Here is a tiny trained network, its code and every weight. The questions are about switching its units off for an input and a class, where a switched-off unit gives its printed mean instead of its output.

import numpy as np


def w(rows, s, z=0):
    codes = np.array(rows[::2]) - 128.0
    scale = np.full(codes.shape[1], s)
    scale[-1] = z or s
    return codes * scale


def norm(h):
    return h / np.sqrt((h * h).mean(-1, keepdims=True) + 1e-5)


def f(y):
    return y / 2 * (1 + np.tanh(0.7978845608 * (y + 0.044715 * y**3)))


def log_softmax(a):
    a = a - a.max(-1, keepdims=True)
    return a - np.log(np.exp(a).sum(-1, keepdims=True))


def net(x, mask):
    res = np.array(x, float).reshape(1, 4) / 4 @ E
    u = 0
    for l in range(2):
        y = f(norm(res) @ A[l][:, :-1].T + A[l][:, -1])
        res = res + np.where(mask[u : u + 11], y, B[l][:, -1]) @ B[l][:, :-1]
        u += 11
    return log_softmax(norm(res)[-1] @ U[:, :-1].T + U[:, -1])


A, B = {}, {}
E = w([
[113,105,255,6,113,137],'x0',
[147,226,86,103,16,112],'x1',
[62,54,113,170,16,80],'x2',
[80,126,65,43,204,36],'x3',
],0.0045)
A[0] = w([
[131,102,164,95,112,144,48],'L0N0',
[120,119,245,50,57,117,208],'L0N1',
[64,162,153,193,93,253,166],'L0N2',
[172,106,175,176,79,216,40],'L0N3',
[144,197,78,243,133,79,107],'L0N4',
[153,20,192,183,210,102,115],'L0N5',
[213,76,153,137,153,130,88],'L0N6',
[168,176,126,179,197,99,127],'L0N7',
[230,154,87,61,133,136,96],'L0N8',
[124,84,133,105,29,61,121],'L0N9',
[46,91,172,173,100,139,252],'L0N10',
],0.0076,0.0029)
B[0] = w([
[186,137,112,174,184,159,131],'L0N0',
[210,79,117,163,181,102,255],'L0N1',
[107,122,64,129,158,75,208],'L0N2',
[42,201,91,8,167,1,187],'L0N3',
[190,84,184,144,150,130,221],'L0N4',
[136,178,58,44,59,196,226],'L0N5',
[89,124,121,96,103,178,148],'L0N6',
[74,109,194,130,91,113,181],'L0N7',
[115,111,169,169,50,128,162],'L0N8',
[133,69,108,155,81,142,184],'L0N9',
[140,113,105,199,104,81,216],'L0N10',
],0.0067,0.0051)
A[1] = w([
[134,180,72,231,149,146,96],'L1N0',
[146,194,97,108,89,80,123],'L1N1',
[180,130,146,191,178,130,94],'L1N2',
[145,255,182,130,197,157,119],'L1N3',
[52,96,93,138,139,221,136],'L1N4',
[117,152,56,199,165,168,105],'L1N5',
[99,93,74,50,91,180,161],'L1N6',
[210,103,100,118,94,88,120],'L1N7',
[113,145,151,152,126,119,62],'L1N8',
[78,157,151,174,113,152,3],'L1N9',
[110,221,222,116,162,192,104],'L1N10',
],0.0084,0.0035)
B[1] = w([
[161,86,176,94,191,181,191],'L1N0',
[107,158,93,1,131,154,189],'L1N1',
[122,73,182,112,143,154,180],'L1N2',
[150,108,21,195,73,94,232],'L1N3',
[149,121,148,111,40,157,168],'L1N4',
[211,146,155,79,143,113,173],'L1N5',
[134,168,114,124,100,122,202],'L1N6',
[103,197,157,93,157,208,253],'L1N7',
[152,85,102,117,111,74,102],'L1N8',
[140,125,103,87,150,69,96],'L1N9',
[161,116,129,218,44,92,212],'L1N10',
],0.0086,0.0038)
U = w([
[155,81,59,184,59,47,253],'0',
[204,73,210,63,157,163,196],'1',
[146,159,105,5,39,182,126],'2',
[30,189,38,68,158,2,188],'3',
[54,156,148,142,169,125,32],'4',
[11,161,212,131,169,88,3],'5',
],0.0078,0.0037)

Each question gives the input, the list of numbers given to net, and the class t.
The units are the neurons (one row each of A and B). Each row of codes is followed by its name. A weight is (code - 128) times the scale printed after its matrix; where a second scale follows, it is the last column's (A, B and U).
mask holds one flag per neuron, layer by layer. A switched-off neuron (its flag False) gives its mean, the last column of its row in B, instead of its output. The means were averaged over made-up inputs and are rounded, as every weight is.
A unit's drop is (log p(t) with every unit on - log p(t) with that unit switched off) / (log p(t) with every unit on - log p(t) with every unit switched off).
The circuit of an input: a set's keep is (log p(t) with only the set's units on - log p(t) with every unit switched off) / (log p(t) with every unit on - log p(t) with every unit switched off). Starting from the 12 units with the biggest drops (on a tie, the unit counted first), units are removed one at a time, each time the one whose removal leaves the highest keep (on an exact tie, the one counted first), for as long as the keep stays at least 0.8.
circuit, biggest first: the units of the circuit, biggest drop first
most important unit: the unit with the biggest drop
top k neurons: the k neurons with the biggest drops, biggest first
top k neurons in layer l: the k neurons of layer l with the biggest drops, biggest first
drop of u: that unit's drop, to one decimal
input [6,5,1,6], class 1: top 3 neurons in layer 0 => L0N1; L0N5; L0N3
input [2,2,-4,-5], class 3: top 2 neurons => L0N3; L0N2
input [-4,6,5,-6], class 2: most important unit => L1N1
input [-8,-7,2,-6], class 1: circuit, biggest first => L1N0; L1N5
input [8,7,4,-4], class 1: circuit, biggest first => L0N1; L1N3
input [2,-7,1,6], class 2: top 3 neurons => L0N5; L0N3; L1N4
input [6,1,0,-8], class 3: top 3 neurons => L0N3; L0N2; L0N4
input [-6,-7,-8,1], class 0: top 2 neurons => L0N1; L1N3
input [6,3,4,-5], class 1: top 2 neurons => L0N1; L1N3
input [-3,3,-8,-8], class 0: circuit, biggest first => L1N3; L0N5
input [3,-7,5,-7], class 2: top 3 neurons in layer 0 => L0N5; L0N7; L0N6
input [-2,-5,-4,-8], class 3: circuit, biggest first => L0N3; L0N2
input [8,3,-4,6], class 1: circuit, biggest first => L0N1; L0N3
input [-3,0,-3,-6], class 3: circuit, biggest first => L0N3
input [-5,6,-8,4], class 0: top 2 neurons => L1N3; L0N1
input [5,-7,-1,1], class 2: top 3 neurons => L0N5; L0N4; L1N6
input [3,-7,-4,-8], class 3: circuit, biggest first => L0N3; L0N2; L0N4
input [6,6,1,4], class 1: circuit, biggest first => L0N1; L1N3
input [-6,0,1,-5], class 1: top 2 neurons => L0N4; L1N0
input [0,-8,-8,2], class 0: top 2 neurons => L1N10; L1N3
input [-5,-8,-4,6], class 2: top 3 neurons in layer 0 => L0N5; L0N3; L0N1
input [-7,-4,3,-5], class 1: most important unit => L1N0
input [8,2,-8,2], class 0: top 2 neurons => L1N3; L1N10
input [5,-5,1,-7], class 3: drop of L0N3 => 0.9
input [0,-8,-2,-8], class 2: top 2 neurons in layer 0 => L0N5; L0N6
